Here is a tiny trained network, its code and every weight. The questions are about switching its units off for an input and a class, where a switched-off unit gives its printed mean instead of its output.

import numpy as np


def w(rows, s, z=0):
    codes = np.array(rows[::2]) - 128.0
    scale = np.full(codes.shape[1], s)
    scale[-1] = z or s
    return codes * scale


def norm(h):
    return h / np.sqrt((h * h).mean(-1, keepdims=True) + 1e-5)


def f(y):
    return y / 2 * (1 + np.tanh(0.7978845608 * (y + 0.044715 * y**3)))


def log_softmax(a):
    a = a - a.max(-1, keepdims=True)
    return a - np.log(np.exp(a).sum(-1, keepdims=True))


def net(x, mask):
    res = np.array(x, float).reshape(1, 7) / 4 @ E
    u = 0
    for l in range(2):
        y = f(norm(res) @ A[l][:, :-1].T + A[l][:, -1])
        res = res + np.where(mask[u : u + 3], y, B[l][:, -1]) @ B[l][:, :-1]
        u += 3
    return log_softmax(norm(res)[-1] @ U[:, :-1].T + U[:, -1])


A, B = {}, {}
E = w([
[247,117,103,81,83],'x0',
[143,81,91,209,255],'x1',
[191,49,127,104,192],'x2',
[103,111,105,146,120],'x3',
[184,143,169,181,80],'x4',
[85,168,23,125,136],'x5',
[46,12,113,162,141],'x6',
],0.0093)
A[0] = w([
[246,54,166,74,38,174],'L0N1',
[105,132,75,158,201,2],'L0N2',
[118,181,12,2,157,146],'L0N3',
],0.0078,0.0061)
B[0] = w([
[103,175,172,44,180,253],'L0N1',
[150,119,136,21,6,128],'L0N2',
[60,140,68,114,148,213],'L0N3',
],0.012,0.0058)
A[1] = w([
[97,254,126,107,129,2],'L1N1',
[68,142,160,103,48,203],'L1N2',
[222,145,131,58,16,138],'L1N3',
],0.012,0.0072)
B[1] = w([
[251,37,207,237,208,188],'L1N1',
[115,218,107,95,242,255],'L1N2',
[26,191,41,164,111,208],'L1N3',
],0.013,0.0071)
U = w([
[81,215,109,80,142,237],'0',
[179,175,47,211,81,39],'1',
[150,103,136,124,13,36],'2',
[140,105,158,120,28,28],'3',
[118,5,109,185,172,113],'4',
[91,72,103,117,111,25],'5',
[166,125,222,133,167,164],'6',
[215,119,168,85,102,2],'7',
],0.022,0.0096)

Each question gives the input, the list of numbers given to net, and the class t.
The units are the neurons (one row each of A and B). Each row of codes is followed by its name. A weight is (code - 128) times the scale printed after its matrix; where a second scale follows, it is the last column's (A, B and U).
mask holds one flag per neuron, layer by layer. A switched-off neuron (its flag False) gives its mean, the last column of its row in B, instead of its output. The means were averaged over made-up inputs and are rounded, as every weight is.
A unit's drop is (log p(t) with every unit on - log p(t) with that unit switched off) / (log p(t) with every unit on - log p(t) with every unit switched off).
The circuit of an input: a set's keep is (log p(t) with only the set's units on - log p(t) with every unit switched off) / (log p(t) with every unit on - log p(t) with every unit switched off). Starting from all 6 units, units are removed one at a time, each time the one whose removal leaves the highest keep (on an exact tie, the one counted first), for as long as the keep stays at least 0.8.
circuit, biggest first: the units of the circuit, biggest drop first
top k neurons: the k neurons with the biggest drops, biggest first
top k neurons in layer l: the k neurons of layer l with the biggest drops, biggest first
drop when u is switched off: that unit's drop, to one decimal
input [-6,5,8,-5,4,7,-1], class 4: top 3 neurons => (L1N2; L0N1; L1N3)
input [5,-1,0,-7,8,-7,8], class 0: top 3 neurons => (L1N1; L1N3; L0N1)
input [-1,3,0,1,4,6,-2], class 1: top 2 neurons => (L0N1; L1N2)
input [5,7,-2,6,0,4,-6], class 1: circuit, biggest first => (L1N2)
input [-5,3,4,-7,5,6,-7], class 6: top 2 neurons in layer 1 => (L1N3; L1N1)
input [0,7,-7,-3,-2,7,-8], class 1: top 2 neurons => (L1N1; L0N1)
input [-6,2,3,-4,-4,-2,-2], class 4: top 2 neurons => (L1N2; L0N1)
input [5,2,-5,1,-3,-3,5], class 4: top 2 neurons => (L0N2; L1N3)
input [3,0,2,-4,-8,-2,5], class 4: top 4 neurons => (L1N2; L1N3; L0N1; L0N2)
input [0,1,-1,7,5,4,5], class 4: top 2 neurons => (L0N1; L1N3)
input [2,4,0,-8,-8,-6,-7], class 6: top 2 neurons => (L1N3; L1N2)
input [0,0,0,1,-8,-7,-7], class 6: circuit, biggest first => (L1N1; L1N2)
input [-7,5,8,6,8,7,-6], class 1: top 2 neurons in layer 0 => (L0N1; L0N2)
input [1,2,5,-7,8,-4,-8], class 0: circuit, biggest first => (L1N3)
input [8,-3,6,-7,-4,-5,-8], class 0: drop when L1N3 is switched off => 0.4
input [-5,-2,-5,-4,1,3,-7], class 6: drop when L0N2 is switched off => 0.0
input [1,1,-3,-5,-1,-1,-4], class 6: drop when L1N1 is switched off => 1.1
